Here is a tiny trained network, its code and every weight. The questions are about switching its units off for an input and a class, where a switched-off unit gives its printed mean instead of its output.

import numpy as np


def w(rows, s, z=0):
    codes = np.array(rows[::2]) - 128.0
    scale = np.full(codes.shape[1], s)
    scale[-1] = z or s
    return codes * scale


def f(y):
    return y / 2 * (1 + np.tanh(0.7978845608 * (y + 0.044715 * y**3)))


def log_softmax(a):
    a = a - a.max(-1, keepdims=True)
    return a - np.log(np.exp(a).sum(-1, keepdims=True))


def net(x, mask):
    res = np.array(x, float).reshape(1, 3) / 4 @ E
    y = f(res @ A[0][:, :-1].T + A[0][:, -1])
    res = res + np.where(mask, y, B[0][:, -1]) @ B[0][:, :-1]
    return log_softmax(res[-1] @ U[:, :-1].T + U[:, -1])


A, B = {}, {}
E = w([
[77,254,116,134,171,181,198,43,161,86],'x0',
[65,123,204,175,196,196,121,125,41,121],'x1',
[155,145,153,195,173,129,59,81,187,52],'x2',
],0.0082)
A[0] = w([
[92,153,164,220,204,162,99,88,126,55,171],'n0',
[110,139,95,47,80,121,215,140,107,213,195],'n1',
[146,198,118,171,183,150,137,33,155,26,253],'n2',
[133,59,166,119,100,119,82,179,98,168,194],'n3',
[226,110,93,99,42,31,100,138,162,125,215],'n4',
[89,156,185,196,219,184,127,95,106,93,238],'n5',
[67,152,131,96,146,177,178,133,97,185,209],'n6',
[188,64,120,79,37,80,103,174,144,182,187],'n7',
[160,5,138,122,105,97,70,253,93,185,235],'n8',
],0.0077,0.0043)
B[0] = w([
[117,126,183,94,204,119,63,83,106,85,199],'n0',
[78,168,115,82,79,118,225,205,101,214,213],'n1',
[130,201,138,60,112,137,69,69,172,42,217],'n2',
[126,90,114,185,173,117,154,92,100,140,194],'n3',
[239,111,39,148,122,40,155,137,194,125,224],'n4',
[63,137,206,78,178,172,85,78,78,82,213],'n5',
[72,153,163,132,89,186,143,150,75,158,187],'n6',
[180,122,93,164,147,36,202,174,133,130,223],'n7',
[170,45,149,255,241,116,202,112,32,176,253],'n8',
],0.0084,0.012)
U = w([
[149,144,58,50,48,63,160,194,170,182,61],'0',
[107,174,199,56,159,143,1,78,134,27,129],'1',
[40,190,145,70,27,188,176,184,97,195,224],'2',
[251,79,100,225,155,52,187,165,107,172,131],'3',
[202,168,42,102,40,110,91,72,223,57,182],'4',
[91,67,182,170,172,189,117,89,76,142,100],'5',
[145,77,117,126,62,165,60,177,163,166,5],'6',
],0.0065,0.0029)

Each question gives the input, the list of numbers given to net, and the class t.
The units are the neurons (one row each of A and B). Each row of codes is followed by its name. A weight is (code - 128) times the scale printed after its matrix; where a second scale follows, it is the last column's (A, B and U).
mask holds one flag per neuron, in row order. A switched-off neuron (its flag False) gives its mean, the last column of its row in B, instead of its output. The means were averaged over made-up inputs and are rounded, as every weight is.
A unit's drop is (log p(t) with every unit on - log p(t) with that unit switched off) / (log p(t) with every unit on - log p(t) with every unit switched off).
The circuit of an input: a set's keep is (log p(t) with only the set's units on - log p(t) with every unit switched off) / (log p(t) with every unit on - log p(t) with every unit switched off). Starting from all 9 units, units are removed one at a time, each time the one whose removal leaves the highest keep (on an exact tie, the one counted first), for as long as the keep stays at least 0.8.
units of the circuit, in order: the units of the circuit, biggest drop first
most important unit: the unit with the biggest drop
k most important neurons: the k neurons with the biggest drops, biggest first
drop when u is switched off: that unit's drop, to one decimal
input [6,1,-3], class 1: most important unit => n2
input [0,7,-7], class 2: units of the circuit, in order => n1, n6
input [6,-4,-1], class 4: 3 most important neurons => n2, n5, n8
input [5,-8,-5], class 0: units of the circuit, in order => n8, n1, n4
input [1,-6,-5], class 0: 4 most important neurons => n8, n1, n3, n0
input [-8,5,8], class 5: 4 most important neurons => n4, n5, n0, n7
input [0,-4,8], class 4: 2 most important neurons => n4, n5
input [-1,4,-8], class 2: 2 most important neurons => n4, n1
input [0,-5,2], class 4: 3 most important neurons => n8, n1, n3
input [2,4,-3], class 2: 2 most important neurons => n8, n6
input [8,-7,-5], class 2: 2 most important neurons => n1, n7
input [7,2,-4], class 2: 2 most important neurons => n6, n1
input [-7,5,6], class 5: 3 most important neurons => n4, n7, n5
input [5,-6,-6], class 0: most important unit => n5
input [3,-3,-2], class 0: 2 most important neurons => n5, n8
input [1,-4,7], class 4: 2 most important neurons => n5, n4
input [-1,-8,5], class 4: drop when n8 is switched off => 1.3
input [6,-8,-2], class 0: drop when n1 is switched off => 0.9
input [6,-7,4], class 4: drop when n5 is switched off => 0.2
input [6,-7,3], class 4: most important unit => n5
input [7,-7,3], class 4: drop when n5 is switched off => 0.3
